Here is a tiny trained network, its code and every weight. The questions are about switching its units off for an input and a target symbol, where a switched-off unit gives its printed mean instead of its output.

import numpy as np


def w(rows, s, z=0):
    codes = np.array(rows[::2]) - 128.0
    scale = np.full(codes.shape[1], s)
    scale[-1] = z or s
    return codes * scale


def norm(h):
    return h / np.sqrt((h * h).mean(-1, keepdims=True) + 1e-5)


def f(y):
    return y / 2 * (1 + np.tanh(0.7978845608 * (y + 0.044715 * y**3)))


def softmax(a):
    e = np.exp(a - a.max(-1, keepdims=True))
    return e / e.sum(-1, keepdims=True)


def log_softmax(a):
    a = a - a.max(-1, keepdims=True)
    return a - np.log(np.exp(a).sum(-1, keepdims=True))


def net(x, mask):
    ids = ['ΣΨαβγεζηθμξτφω'.index(c) for c in x.split()]
    T = len(ids)
    res = E[ids] + P[:T]
    u = 0
    for l in range(3):
        q, k, v = (norm(res) @ M[l].T for M in (Q, K, V))
        z = softmax(np.where(np.tri(T) > 0, q @ k.T / 2**0.5, -1e9)) @ v
        res = res + np.where(mask[u], z, O[l][:, -1]) @ O[l][:, :-1]
        u += 1
        y = f(norm(res) @ A[l][:, :-1].T + A[l][:, -1])
        res = res + np.where(mask[u : u + 8], y, B[l][:, -1]) @ B[l][:, :-1]
        u += 8
    return log_softmax(norm(res)[-1] @ U[:, :-1].T + U[:, -1])


Q, K, V, O, A, B = {}, {}, {}, {}, {}, {}
E = w([
[100,128,159,119,88,97],'Σ',
[154,131,43,63,117,163],'Ψ',
[135,145,173,142,208,166],'α',
[87,43,127,146,173,159],'β',
[188,98,75,133,229,142],'γ',
[87,51,99,136,130,107],'ε',
[134,130,40,163,165,197],'ζ',
[167,250,130,99,8,190],'η',
[93,125,95,189,30,173],'θ',
[91,88,122,13,114,184],'μ',
[131,193,104,140,99,87],'ξ',
[36,79,153,128,98,179],'τ',
[159,173,153,69,150,115],'φ',
[99,130,116,182,177,214],'ω',
],0.019)
P = w([
[255,35,171,186,61,87],'0',
[129,159,68,49,78,201],'1',
[113,177,62,61,86,203],'2',
[97,183,66,80,89,215],'3',
[97,182,59,74,79,213],'4',
[88,223,68,81,101,212],'5',
[87,222,64,89,109,211],'6',
[50,226,53,80,110,200],'7',
[60,232,44,84,110,217],'8',
],0.006)
Q[0] = w([
[114,78,158,110,253,152],'L0H0',
[33,194,65,71,131,196],'L0H0',
],0.0062)
K[0] = w([
[89,169,190,130,208,3],'L0H0',
[254,16,128,235,106,95],'L0H0',
],0.0049)
V[0] = w([
[73,95,115,66,143,19],'L0H0',
[99,145,170,252,210,30],'L0H0',
],0.0041)
O[0] = w([
[90,80,171,186,155,47,27],'L0H0',
[222,107,172,208,106,254,5],'L0H0',
],0.0073,0.0028)
A[0] = w([
[132,105,128,98,111,117,3],'L0N0',
[150,156,72,168,194,175,90],'L0N1',
[144,194,100,130,18,112,102],'L0N2',
[154,55,157,70,254,193,82],'L0N3',
[109,79,122,186,107,154,171],'L0N4',
[131,28,77,141,191,85,71],'L0N5',
[88,166,184,102,195,158,73],'L0N6',
[224,153,166,58,210,90,42],'L0N7',
],0.0087,0.0059)
B[0] = w([
[179,92,255,152,126,71,99],'L0N0',
[77,73,96,43,40,209,185],'L0N1',
[81,169,123,225,178,54,253],'L0N2',
[124,245,115,236,124,165,176],'L0N3',
[100,80,121,151,171,227,157],'L0N4',
[108,193,77,115,222,163,137],'L0N5',
[126,137,116,213,94,158,139],'L0N6',
[47,246,153,140,216,99,150],'L0N7',
],0.007,0.0051)
Q[1] = w([
[251,18,205,126,119,110],'L1H0',
[60,127,114,102,109,142],'L1H0',
],0.014)
K[1] = w([
[6,225,73,107,84,143],'L1H0',
[189,96,163,171,119,115],'L1H0',
],0.013)
V[1] = w([
[75,66,247,139,79,199],'L1H0',
[63,131,238,201,176,2],'L1H0',
],0.006)
O[1] = w([
[131,127,255,152,179,126,164],'L1H0',
[182,161,174,82,20,204,4],'L1H0',
],0.0099,0.0031)
A[1] = w([
[120,213,169,66,80,182,67],'L1N0',
[89,140,124,157,136,119,157],'L1N1',
[90,115,101,64,64,73,57],'L1N2',
[128,138,180,48,104,4,207],'L1N3',
[182,85,251,234,149,81,48],'L1N4',
[205,1,77,244,117,101,63],'L1N5',
[31,173,109,99,163,149,2],'L1N6',
[170,132,196,107,191,154,8],'L1N7',
],0.0073,0.0063)
B[1] = w([
[63,184,203,215,71,140,202],'L1N0',
[137,130,138,184,212,102,213],'L1N1',
[109,50,164,102,107,57,132],'L1N2',
[54,233,200,163,138,109,252],'L1N3',
[60,186,193,76,140,1,130],'L1N4',
[94,134,6,104,36,220,115],'L1N5',
[219,92,145,109,145,102,148],'L1N6',
[126,91,176,142,109,136,103],'L1N7',
],0.0064,0.0037)
Q[2] = w([
[129,137,179,129,141,136],'L2H0',
[9,237,65,131,166,187],'L2H0',
],0.014)
K[2] = w([
[72,105,144,107,101,107],'L2H0',
[254,53,183,149,89,102],'L2H0',
],0.012)
V[2] = w([
[9,148,66,74,227,104],'L2H0',
[1,125,47,177,61,124],'L2H0',
],0.01)
O[2] = w([
[253,121,148,103,94,177,198],'L2H0',
[175,71,179,159,106,83,254],'L2H0',
],0.016,0.0062)
A[2] = w([
[142,90,135,183,117,184,217],'L2N0',
[208,140,154,167,128,132,95],'L2N1',
[145,125,146,68,185,133,53],'L2N2',
[127,128,181,97,149,199,2],'L2N3',
[129,77,155,71,129,168,17],'L2N4',
[60,150,124,59,163,162,142],'L2N5',
[176,250,142,149,112,32,28],'L2N6',
[19,160,108,98,144,110,27],'L2N7',
],0.013,0.0071)
B[2] = w([
[36,158,133,61,158,75,251],'L2N0',
[74,89,137,161,99,183,238],'L2N1',
[149,95,141,142,164,181,121],'L2N2',
[120,131,97,52,157,97,121],'L2N3',
[107,63,110,104,94,221,123],'L2N4',
[255,121,141,117,117,100,223],'L2N5',
[36,63,81,18,156,130,254],'L2N6',
[224,81,146,218,135,159,230],'L2N7',
],0.011,0.006)
U = w([
[172,15,134,166,188,96,110],'Σ',
[74,210,101,57,25,110,97],'Ψ',
[104,111,42,120,120,182,171],'α',
[132,94,209,131,119,14,234],'β',
[82,34,222,127,99,187,3],'γ',
[43,102,131,112,149,212,9],'ε',
[160,203,181,39,198,62,233],'ζ',
[90,114,61,247,58,91,94],'η',
[61,85,112,146,238,148,20],'θ',
[239,159,100,116,77,46,231],'μ',
[178,200,55,148,203,108,153],'ξ',
[95,151,32,111,163,1,152],'τ',
[197,118,244,70,62,162,56],'φ',
[135,187,215,194,119,176,202],'ω',
],0.0089,0.0032)

Each question gives the input, a string of symbols that net reads in full, and the target symbol t.
The units are the heads (2 rows each of Q, K, V and O) and the neurons (one row each of A and B). Each row of codes is followed by its name. A weight is (code - 128) times the scale printed after its matrix; where a second scale follows, it is the last column's (O, A, B and U).
mask holds one flag per unit, layer by layer, with each layer's heads first. A switched-off unit (its flag False) gives its mean, the last column of its rows in O or B, instead of its output. The means were averaged over made-up inputs and are rounded, as every weight is.
A unit's drop is (log p(t) with every unit on - log p(t) with that unit switched off) / (log p(t) with every unit on - log p(t) with every unit switched off).
The circuit of an input: a set's keep is (log p(t) with only the set's units on - log p(t) with every unit switched off) / (log p(t) with every unit on - log p(t) with every unit switched off). Starting from the 12 units with the biggest drops (on a tie, the unit counted first), units are removed one at a time, each time the one whose removal leaves the highest keep (on an exact tie, the one counted first), for as long as the keep stays at least 0.8.
circuit, biggest first: the units of the circuit, biggest drop first
most important unit: the unit with the biggest drop
k most important neurons: the k neurons with the biggest drops, biggest first
k most important neurons of layer l: the k neurons of layer l with the biggest drops, biggest first
drop when u is switched off: that unit's drop, to one decimal
input Σ Ψ ε ξ γ, target ω: circuit, biggest first	[L1H0; L0N3]
input φ ω γ Σ, target Ψ: most important unit	L0N7
input φ ζ ζ θ Σ ξ τ, target Ψ: circuit, biggest first	[L1H0; L2N1]
input τ φ Σ φ ω ζ μ μ, target ζ: 4 most important neurons	[L2N3; L1N4; L2N1; L0N1]
input η Σ φ Σ Σ φ, target τ: 2 most important neurons of layer 2	[L2N6; L2N1]
input φ γ β μ, target Ψ: 4 most important neurons	[L0N7; L0N3; L2N7; L0N1]
input ξ Σ ξ Σ τ Ψ ζ ω τ, target η: circuit, biggest first	[L1H0; L2H0; L2N6]
input ζ ξ Σ τ, target Σ: circuit, biggest first	[L1H0; L2H0]
input Ψ η ξ φ φ ζ φ, target μ: circuit, biggest first	[L1H0; L2H0]
input φ η β φ θ, target Ψ: 3 most important neurons	[L0N7; L2N7; L0N3]
input ξ Σ ζ β Σ, target η: circuit, biggest first	[L1H0; L2H0; L0H0; L2N7]
input η Ψ Σ ζ θ μ η, target τ: circuit, biggest first	[L1H0; L2H0]
input Σ ε τ, target ω: 4 most important neurons of layer 2	[L2N6; L2N7; L2N5; L2N1]
input θ Ψ Σ Ψ, target β: circuit, biggest first	[L2H0]
input φ θ Ψ γ, target Ψ: 3 most important neurons	[L0N7; L0N1; L0N3]
input μ ξ Σ ξ ζ ω τ φ, target φ: 2 most important neurons of layer 2	[L2N1; L2N0]
input φ φ ξ ω, target Ψ: 2 most important neurons	[L0N7; L2N0]
input ζ Σ β Ψ, target μ: 2 most important neurons of layer 2	[L2N6; L2N7]
input Σ θ Σ η ε β ζ, target ω: 4 most important neurons	[L2N6; L2N7; L2N5; L1N0]
input ε φ Σ α μ, target φ: circuit, biggest first	[L2H0]
input φ Σ ζ ε φ ζ τ Σ γ, target Ψ: 2 most important neurons of layer 0	[L0N1; L0N7]
input μ τ γ ξ η ω ω τ Ψ, target μ: 2 most important neurons	[L2N6; L0N4]
input ε τ Σ μ Σ Σ ζ φ ω, target γ: 3 most important neurons	[L1N5; L0N5; L2N6]
input ξ τ φ Σ ξ, target η: 2 most important neurons	[L2N7; L2N0]
input ε φ θ ζ ω, target γ: 2 most important neurons of layer 0	[L0N5; L0N7]
input φ Σ ζ β Σ Σ ζ φ, target Ψ: drop when L0N3 is switched off	0.2
input ζ Ψ Σ Σ, target Σ: most important neuron	[L2N1]
input τ Σ ξ ζ α ω ξ Ψ, target ζ: drop when L2N3 is switched off	0.2
input θ Σ Σ μ Σ θ, target β: drop when L0N4 is switched off	0.1
